In the rows, zero is written as 128.
Here are made-up things, facts about them, and rows of numbers that follow some of those facts. Name the thing behind each unnamed row.

How the things are related:
ω: uses; η: points at; γ: belongs to class
begak | ω ludal | η tredem tivigran | γ c
begru | γ a
bigri | γ c
biran | ω tredim | γ a
bistor | ω drakibel | η tekek teklor nadur | γ b
brimak | γ c
brizak | ω flisto | γ c
bropledur | η zozus grotar | γ a
brostor | ω vodefli | η zazis dragok dripubren | γ b
brutrok | ω zozus | γ a
buskar | ω flogotrus | η plitron | γ a
bustim | ω zilir | γ b
deflu | ω klupas | γ a
devum | γ a
diflo | ω rustuvin | γ a
dragok | γ a
drakibel | ω loga | γ c
drastem | ω gropluken | γ c
drave | γ b
driflabes | ω buskar | γ c
dripubren | γ a
drirapul | ω grines | η raskovuk bustim flisto | γ a
drofisto | ω groflel | γ c
drosti | η fifan meplos | γ c
drudrun | ω fleko | γ a
duplon | ω grotar | η bustim | γ b
duroden | ω miflidan | γ a
dusum | ω gratu | η tekek | γ a
fifan | γ a
fiklos | ω rasi | γ c
fipli | γ b
fizor | ω skoskirus | η gelaza stutratras kegri | γ a
fleko | η brimak trana grusu maston stegam | γ a
fletal | ω lenu | γ c
flevun | γ a
flilo | ω stuplafik | η bigri stegam | γ b
flisto | ω treno | γ c
flogotrus | ω folen | η muror garom | γ a
flubu | ω plebrek | γ c
fluflik | ω plori | γ c
flutruk | ω skisto | γ c
fodragor | ω tidas | γ a
folen | γ a
fudril | ω moros | γ a
fuve | ω zoplise | γ a
gagru | ω neka | γ c
garom | γ b
gastam | γ a
gelaza | ω stidis | γ c
gibru | ω pitrin | η tekek kazi kuzapor | γ b
gizem | ω neklom | γ a
goplis | η skimibror | γ a
grafotris | γ a
gratu | ω klakle | γ a
gremon | γ b
grigrunu | η sebregrun siflapli | γ a
grines | ω brutrok | γ b
groflel | ω drastem | γ a
grogre | γ a
gropluken | ω bropledur | γ a
grosku | η diflo ristu | γ b
grotar | γ a
grusu | γ a
gupe | η loster | γ a
kazi | γ c
kegem | γ b
kegri | γ a
kiskonir | γ a
klabur | ω gagru | γ a
klakle | ω diflo | γ c
klavol | η zozus | γ c
kleskel | ω klibo | γ a
klibo | ω togaru | γ b
kliflugos | γ a
klikas | ω garom | η garom rasi bustim stutratras | γ b
klipen | ω deflu | η kazi rufol plitron | γ a
klisar | ω zodromu | γ a
klogek | η moros klibo | γ b
klokin | γ c
klomim | γ c
klupas | ω meplak | η kazi | γ c
kura | γ a
kuzapor | ω gelaza | γ a
lebran | γ a
lenu | ω klisar | γ a
leses | γ b
loga | ω mures | γ a
loster | ω klabur | γ c
ludal | ω brizak | γ a
lutri | ω sudran | η klisar | γ a
maston | γ c
meplak | ω meplos | γ a
meplos | ω lebran | γ c
mesu | γ a
miflidan | ω loster | γ a
mikon | γ a
moros | ω trugro | γ a
mudran | ω nuflo | γ a
mures | ω rirem | η fodragor kegem meplos | γ a
muror | γ a
nadur | γ a
neka | γ c
neklom | ω devum | γ b
nekluplin | ω fluflik | γ a
nime | ω brostor | γ c
niskas | η fuve | γ a
noska | η flisto nadur meplos | γ b
nuflo | ω pirel | η muror lebran | γ b
nutim | ω rufol | γ a
nuzan | ω lutri | η mesu gremon | γ b
nuzis | γ b
padazos | ω siflapli | η plebrek duroden bustim kuzapor | γ a
pese | ω skitral | γ b
pirel | ω vuflubir | γ a
pitrin | ω tasefe | γ b
plebrek | ω zagis | γ a
plistek | ω subre | η plostu | γ a
plitron | γ b
ploflas | ω fizor | γ b
plomotres | η zazis drave | γ c
plori | ω skimibror | η mikon | γ c
plostu | ω kuzapor | γ b
podra | ω leses | η klibo | γ a
porer | γ a
potal | ω mesu | γ b
rasi | ω sebregrun | γ a
raskovuk | γ a
reflal | ω fiklos | γ b
rera | η brimak zozus moros | γ c
rigik | ω nadur | γ c
rirem | γ a
ristu | γ a
roskun | η groflel flisto | γ a
rufol | ω flutruk | γ a
rustuvin | ω fodragor | γ a
sazibo | ω treplistan | γ c
sebregrun | γ a
siflapli | γ a
skimibror | ω kleskel | γ c
skisto | ω tiregok | γ a
skitral | ω gibru | η zozus tredim | γ b
skoskirus | ω tredem | γ a
stedrafle | η tupok | γ a
stegam | γ c
stesege | ω ploflas | γ a
stidis | ω klikas | η grafotris stegam | γ a
stuplafik | ω teklor | γ a
stutratras | ω vuflisum | γ b
subre | ω klipen | η reflal dripubren | γ a
sudran | ω duplon | γ b
sukles | η drudrun kuzapor | γ a
taflo | η drudrun zagis | γ a
tasefe | ω rigik | γ a
tekek | γ a
teklor | ω padazos | γ a
tidas | ω drudrun | γ b
tilin | η vaklem kiskonir | γ c
tiregok | η kliflugos drastem | γ c
tivigran | γ c
togaru | ω viska | η klabur fipli | γ a
traflu | η pirel fiklos | γ a
trana | ω kiskonir | γ b
traska | ω mudran | γ b
tredem | ω dusum | γ a
tredim | ω plistek | γ a
trekel | ω fletal | γ a
trenaskel | η rustuvin | γ b
treno | ω nekluplin | η plostu kura | γ a
treplistan | ω drirapul | η gropluken | γ b
trugro | ω sazibo | η grotar | γ a
tupok | ω grogre | γ b
vaklem | ω driflabes | γ c
viska | ω nutim | γ a
vodefli | ω trekel | η kegem | γ a
vuflisum | ω trana | γ a
vuflubir | ω nime | η klisar rufol | γ b
zagis | γ a
zazis | γ a
zilir | ω stutratras | γ a
zodromu | ω potal | γ c
zoplise | ω flilo | η plostu drakibel | γ b
zozus | ω gizem | γ b

Some things and their rows:
zilir: [109 105 119 112 141 122 155 157 143  69 146 138 134 119 118 130 113  85
 126 115 110 117 125 114 144 124 156 138 132 129 169  99 142]
fizor: [156 108 133 108 116 131 168 175 114  52 178 132 159  88  84 169  98  92
 110 177  96 134 136 185 155 143 166 172 142 129 151  88 163]
begru: [133 113 125 100 145 113 155 139 172  55 134 109 126 114 158  80 120 104
 130 118  92 103 143 148 142 142 193 138 139  74 116  98 140]
deflu: [103  75 115  93 156 103 161 172 161 134  85 127 142  92 138  99 106 105
 130 116 158 149 122 164 167 109 189 172  94 152 191 145 163]
treplistan: [123 123 125 154  83 109 156 119 116 150 148  66 103 122 129 104 130 137
 114 166 153  85 110 127  80 147  85 106  74 118 124  88 131]
tredim: [100 103 117 135 157  81 120 146 166  55 104 143 163 132  88  87 100 148
 161 125 105 111 117 145 125 100 124 176  79 142 189 115  88]
biran: [108  99 118 108 145 119 155 158 148  75 133 134 133 111 125 119 113  87
 127 116 114 125 126 124 146 123 169 145 127 133 175 104 150]
stuplafik: [108 103 118 111 141 123 153 158 143  77 142 136 133 116 121 124 114  84
 126 116 111 119 126 118 143 124 155 140 131 134 170 100 146]
bistor: [166 136 187 158  71  98 161 178 152 140 136 147  99 118  87 162 163 167
 182 182 170 136 113 184  80 169 100 103  85  82 169 154 128]
pitrin: [136 133 121 136 110  86 135 110 114 142 137 101 107 123 115 136  99 168
 121 163 166 116 126 118  85 121  89 101  78 103 183 126 113]
loster: [127  96 120 113  83 122  92  88 111 145 132  98 137 143 154 116  95 135
 134 127 170 145 114  91 143 137  85 133  80 147 185 148 109]
plitron: [ 98 141 153 139  63 143 153  87 158 151  83 150 109 131  86  78 101 185
 180 138 148  80 120 156  78 177 161 101  75  59 115 175  86]
nuzan: [159 120 142 148 151  88 162 131 114 138 162  84 101 124 110 148 105 126
 113 171 155 134 128 145  83 125  90 102  85  77 179 100 150]
lutri: [ 96 118 161 149 133 155 173 164 170 129 120 156 119 131  79  90 120  81
 162 112 101 109 113 163  91 171 180 170 137 101 130 113 147]
mesu: [117 121 118  95 121 116 135 114 172  52 120 113 133 114 160  80 107 123
 130 111  96  93 153 116 146 142 192 116 135  80 119 117 123]
traflu: [157  94 154 114 161 117 171 161 175  56 156  86 110 113 154  86 130  84
 117 123  92 126 142 172 134 142 192 157 142  65 116  90 161]
duplon: [161 133 166 147  64  91 140 174 117 140 108 147 127  90  83 170  98 183
 137 184 164 126 133 182  84 165  95 103  85 143 152 116 127]
grusu: [126 131 118 137 155  81 112 108 178  41 119 122 163 141 112  77 105 172
 165 128  92  82 133 157 109 101 168 172  96  65 122  98  85]

Name these rows:
No name comes twice in this set of rows, the named rows included.
[ 93 130 117 150 128  82 104 117 161  48 122 137 166 146  88  81 107 149
 166 119  94  79 113 109 102 101  88 175  79 133 157  95  84]  moros
[149  97 186 150  91 148 171 178 173  96 118 156 140  90  79 165 120  95
 150 179 101 136 119 187 109 175 186 175 141 146 121  94 161]  padazos
[118 133 122 137  63 137 123 180 174  82  99 158 134 114 106 125 163 131
 183 133 153 107 116 148 122 167 177 125 124 144 165 171 102]  teklor
[137 140 122  95  64  84  97  96 118 128  84 131 156  87 132 149  95 185
 114 183 144  86 162 173  91 161 136 100  79 138 118 136  91]  garom
[153 136 193 158  69 142 170 176 147 149 108 153 102 114  79 143 125 173
 180 180 162 126 110 185  83 176 105 111  84  93 142 152 131]  gibru
[157 116 138 146 154  90 164 127 113 144 164  81 100 123 118 151 104 111
 111 168 160 137 129 137  83 124  89 101  85  79 182  95 156]  zoplise
[166  91 188 152  77  87  96 178 138  96 157  80 103 135 172 123 163 153
 182 181 165 150 118 180 135 165  95 144 117  82 139 154 142]  drosti
[105 123 118  91  67 110 113 123 154  56  90 144 164  88 145 123  94 180
 112 157  96  88 161 157 170 155 191 132 136 147 115 102 114]  muror
[165 140 121 126  67  81  91 171 154  81 114 118 103 117 171  92 164 184
 183 179 172 103 143 138  88 144 130 102  76  68 166 176  87]  kegem
[130  95 122  97  66 119  91  92 111 146 100 132 164 102 122 168  93 180
 114 176 168 143 122 137 164 155  84 152  84 154 171 129 116]  gelaza
[119  87 125 146  71 143 103  91 112 149 139  68 125 142 157  92 107 111
 128 135 160 123 108 105 117 156  83 170  77 153 131  95 121]  sazibo

The same things again, as new rows of numbers:
Some rows with their names:
drosti: [144  79 121 119 130 121 134 143 132 136 132 126  98 144 136 125 114 123
  85 119 132 101 129 136 115 119 135]
gagru: [129 127 133 123 132 120 130 137 125 128 139 130 107 134 124 135 115 116
 101 115 129 118 134 122 116  99 118]
vuflubir: [137 119 131 145 114 136 115 148 129 138 138 119 113 121 131 125 117 131
 160  63 140 106 112 150 119 160 123]
duroden: [119 163 124 128 130 132 130 117 120 124 121 133 140 114 118 129 138 132
 128 149 119 127 133 121 133 124 121]
diflo: [122 169 161  74 132 129 137 126 115 107 109 143 159 126 129 141 134 122
 144 120 124 149 111 108 133 108 138]
buskar: [151 135 109 109 124 131 128 127 131 141 125 140 127 114 127 132 130 119
 136 126 130 119 117 144 129 127 151]
lebran: [118 126 117 130 132 132 133 117 124 121 112 125 137 129 126 118 140 139
 119 160 116 127 139 121 136 140 124]
viska: [132 145 131 133 136 132 128 121 132 130 131 137 136 109 124 124 125 117
 124 155 131 131 116 131 136 113 140]
kazi: [113 108 135 138 135 122 136 133 122 120 129 120 110 144 127 122 121 135
  78 138 122 108 144 115 119 116 107]
meplak: [138 141 101 110 133 131 124 123 129 133 120 139 130 123 117 132 123 116
 150 130 118 151 132 127 133 122 128]
groflel: [119 164 124 128 130 132 130 117 120 124 121 133 140 114 118 129 138 131
 129 149 119 127 133 121 133 123 120]
grosku: [133  88 147 102 129 129 125 161 139 120 129 129 135 145 152 120 102 136
 155  70 135 154 105 145 123 154 143]
drudrun: [120 160 130 126 128 133 132 114 118 124 117 135 144 117 118 133 140 133
 126 147 123 123 129 118 133 124 122]
gupe: [150  97 119  50 136 119 132 135 124 126 125 125 147 137 152 120 105 111
 155 103 129 132 123 140 141 119 180]
meplos: [116 137 124 132 139 123 130 134 120 123 132 132 111 136 113 132 108 123
  97 122 117 127 145 113 116 101  95]
grafotris: [116 132 129 109 133 125 134 122 123 116 114 127 141 129 132 118 137 136
 127 153 117 131 133 119 137 140 134]
nuflo: [135 117 130 146 116 136 117 146 130 138 138 125 120 124 130 128 113 134
 154  70 140 115 113 149 119 157 122]
neka: [128  93 132 125 133 119 134 137 128 126 132 120 104 147 134 124 120 125
  89 128 127 114 137 123 118 115 124]

Rows to name:
No name comes twice in this set of rows, the named rows included.
[119 127 140 152 123 134 118 139 130 129 137 126 134 130 127 130 113 139
 151  90 137 136 120 135 123 149 111]  traska
[151 143 114 108 115 131 125 130 124 137 125 121 107 105 130 124 143 112
 152 107 128  95 118 143 129 135 149]  vodefli
[154 130  97  98 130 128 122 131 141 138 118 147 117 125 120 134 123 106
 161 124 119 165 119 133 129 131 140]  subre
[161  91  96 204 116 159 134 114 147 145 121 105 106 126 140 134 189 124
 108 162 135 139 137 147 131  97 131]  niskas
[102 145 155 160 125 131 119 137 131 118 133 128 136 131 123 130 123 144
 151 107 131 153 122 120 123 151  97]  reflal
[153 133 119 108 122 134 130 122 126 140 119 143 134 118 126 138 133 119
 131 126 136 115 112 137 128 127 150]  fizor
[126 125 145 143 142 122 129 137 131 128 146 133 109 126 123 127 102 112
  85 134 134 119 123 124 119  88 120]  fluflik
[134  79 135 126 124 130 122 150 138 132 131 127 130 144 143 120 104 141
 145  85 139 132 111 147 123 170 137]  klogek
[118 115 108 164 131 137 131  98 115 129 123 103 146 132 127 122 149 138
 115 165 124 115 159 120 144 117 118]  kiskonir
[114 144 149  73 146 110 132 140 108 111 143 125 137 141 131 132  86 109
 123  87 123 132 143 112 125  75 127]  loster
[157 129 127 104 119 135 132 119 124 141 115 145 138 122 125 143 136 120
 126 123 140 111 105 134 127 127 152]  dusum
[111 141 143 147 141 124 132 133 122 121 140 132 115 126 117 128 109 124
  81 138 126 115 134 116 118  94 103]  flisto
[116 141 141  83 137 125 137 133 125 104 112 128 145 131 141 118 133 130
 139 138 113 154 127 118 137 125 141]  ristu
[156 122  82 100 133 134 123 130 134 144 118 147 122 123 117 133 112 110
 151 116 119 148 126 141 129 129 137]  klipen
[135 123 153 117 127 123 134 129 118 129 129 136 118 142 122 147 121 116
  92 110 139 109 120 113 114  97 120]  klakle

